Here is a tiny trained network, its code and every weight. The questions are about switching its units off for an input and a target symbol, where a switched-off unit gives its printed mean instead of its output.

import numpy as np


def w(rows, s, z=0):
    codes = np.array(rows[::2]) - 128.0
    scale = np.full(codes.shape[1], s)
    scale[-1] = z or s
    return codes * scale


def norm(h):
    return h / np.sqrt((h * h).mean(-1, keepdims=True) + 1e-5)


def f(y):
    return np.maximum(y, 0)


def softmax(a):
    e = np.exp(a - a.max(-1, keepdims=True))
    return e / e.sum(-1, keepdims=True)


def log_softmax(a):
    a = a - a.max(-1, keepdims=True)
    return a - np.log(np.exp(a).sum(-1, keepdims=True))


def net(x, mask):
    ids = ['βδεηθλξπτφ'.index(c) for c in x.split()]
    T = len(ids)
    res = E[ids] + P[:T]
    r = norm(res)
    for j in range(2):
        rows = slice(2 * j, 2 * j + 2)
        q, k, v = (r @ M[0][rows].T for M in (Q, K, V))
        z = softmax(np.where(np.tri(T) > 0, q @ k.T / 2**0.5, -1e9)) @ v
        o = O[0][rows]
        res = res + np.where(mask[j], z, o[:, -1]) @ o[:, :-1]
    y = f(norm(res) @ A[0][:, :-1].T + A[0][:, -1])
    res = res + np.where(mask[2:10], y, B[0][:, -1]) @ B[0][:, :-1]
    return log_softmax(norm(res)[-1] @ U[:, :-1].T + U[:, -1])


Q, K, V, O, A, B = {}, {}, {}, {}, {}, {}
E = w([
[97,85,74,132],'β',
[111,92,118,213],'δ',
[139,32,63,92],'ε',
[211,159,191,127],'η',
[136,254,176,119],'θ',
[88,225,96,119],'λ',
[222,112,142,106],'ξ',
[104,198,158,116],'π',
[107,115,153,175],'τ',
[114,86,150,128],'φ',
],0.019)
P = w([
[255,83,102,177],'0',
[233,90,105,163],'1',
[217,90,107,165],'2',
[202,103,115,158],'3',
[183,118,122,146],'4',
[159,131,123,135],'5',
[143,151,133,118],'6',
[128,162,135,102],'7',
[100,172,142,86],'8',
],0.0065)
Q[0] = w([
[253,164,190,66],'H1',
[176,95,36,52],'H1',
[51,139,72,80],'H2',
[118,59,37,149],'H2',
],0.014)
K[0] = w([
[195,146,183,166],'H1',
[228,249,15,164],'H1',
[208,140,23,143],'H2',
[76,108,47,24],'H2',
],0.011)
V[0] = w([
[84,123,139,139],'H1',
[74,117,181,43],'H1',
[193,187,1,154],'H2',
[120,176,168,156],'H2',
],0.0086)
O[0] = w([
[95,108,108,254,86],'H1',
[236,105,87,171,4],'H1',
[72,193,104,57,182],'H2',
[57,106,183,58,111],'H2',
],0.0076,0.0043)
A[0] = w([
[208,159,160,94,201],'N1',
[180,184,174,166,83],'N2',
[147,173,138,201,85],'N3',
[82,165,204,151,2],'N4',
[119,249,122,128,94],'N5',
[119,140,208,112,108],'N6',
[177,166,25,83,37],'N7',
[86,147,185,144,53],'N8',
],0.012,0.0059)
B[0] = w([
[58,140,110,144,254],'N1',
[101,95,128,226,171],'N2',
[184,131,119,17,156],'N3',
[214,128,108,81,165],'N4',
[108,2,134,114,202],'N5',
[202,157,91,180,192],'N6',
[160,195,156,170,177],'N7',
[209,159,148,82,163],'N8',
],0.0095,0.0067)
U = w([
[69,198,34,192,138],'β',
[38,93,131,192,148],'δ',
[160,75,11,104,98],'ε',
[74,192,164,248,159],'η',
[76,138,179,127,139],'θ',
[10,115,96,101,221],'λ',
[125,252,131,118,170],'ξ',
[122,85,145,27,141],'π',
[246,112,184,105,3],'τ',
[149,2,150,191,105],'φ',
],0.013,0.0054)

Each question gives the input, a string of symbols that net reads in full, and the target symbol t.
The units are the heads (2 rows each of Q, K, V and O) and the neurons (one row each of A and B). Each row of codes is followed by its name. A weight is (code - 128) times the scale printed after its matrix; where a second scale follows, it is the last column's (O, A, B and U).
mask holds one flag per unit, heads first, then neurons. A switched-off unit (its flag False) gives its mean, the last column of its rows in O or B, instead of its output. The means were averaged over made-up inputs and are rounded, as every weight is.
A unit's drop is (log p(t) with every unit on - log p(t) with that unit switched off) / (log p(t) with every unit on - log p(t) with every unit switched off).
The circuit of an input: a set's keep is (log p(t) with only the set's units on - log p(t) with every unit switched off) / (log p(t) with every unit on - log p(t) with every unit switched off). Starting from all 10 units, units are removed one at a time, each time the one whose removal leaves the highest keep (on an exact tie, the one counted first), for as long as the keep stays at least 0.8.
units of the circuit, in order: the units of the circuit, biggest drop first
k most important neurons: the k neurons with the biggest drops, biggest first
which heads matter: for each layer, one digit per head in row order, 1 if its drop is at least 0.15 and else 0, layers parted by /
drop when u is switched off: that unit's drop, to one decimal
input λ δ δ, target λ: 3 most important neurons => [N6 N7 N2]
input τ τ θ, target τ: units of the circuit, in order => [N5 N6]
input ε λ ξ, target ξ: units of the circuit, in order => [N1 H2 N5]
input ε β τ τ λ φ δ, target φ: units of the circuit, in order => [N1]
input λ φ θ, target φ: units of the circuit, in order => [N5 N2]
input δ φ ξ π ξ, target π: 4 most important neurons => [N7 N1 N8 N4]
input θ β β φ ξ, target φ: units of the circuit, in order => [H2 N1 N2]
input δ π τ τ τ ξ θ, target τ: units of the circuit, in order => [N5 N4 H2 N6]
input δ π τ β β β τ τ δ, target β: units of the circuit, in order => [H2 N3]
input ε θ η ξ φ θ, target φ: which heads matter => 10
input φ ε π, target φ: which heads matter => 00
input τ ε θ ε ξ φ τ, target φ: which heads matter => 11
input λ η π ξ, target π: which heads matter => 01
input ξ ξ β η ξ η, target η: 3 most important neurons => [N1 N2 N6]
input δ ξ θ β τ δ, target β: 4 most important neurons => [N5 N3 N2 N1]
input θ θ τ ξ δ λ ξ δ, target λ: 4 most important neurons => [N7 N6 N2 N4]
input δ ε η π δ β δ ξ, target ξ: 3 most important neurons => [N5 N1 N6]
input φ τ π, target φ: drop when N5 is switched off => 0.5
input π ε ε τ δ β, target β: drop when H2 is switched off => 0.8
input β ξ τ θ θ π ε λ, target λ: drop when N4 is switched off => 0.0
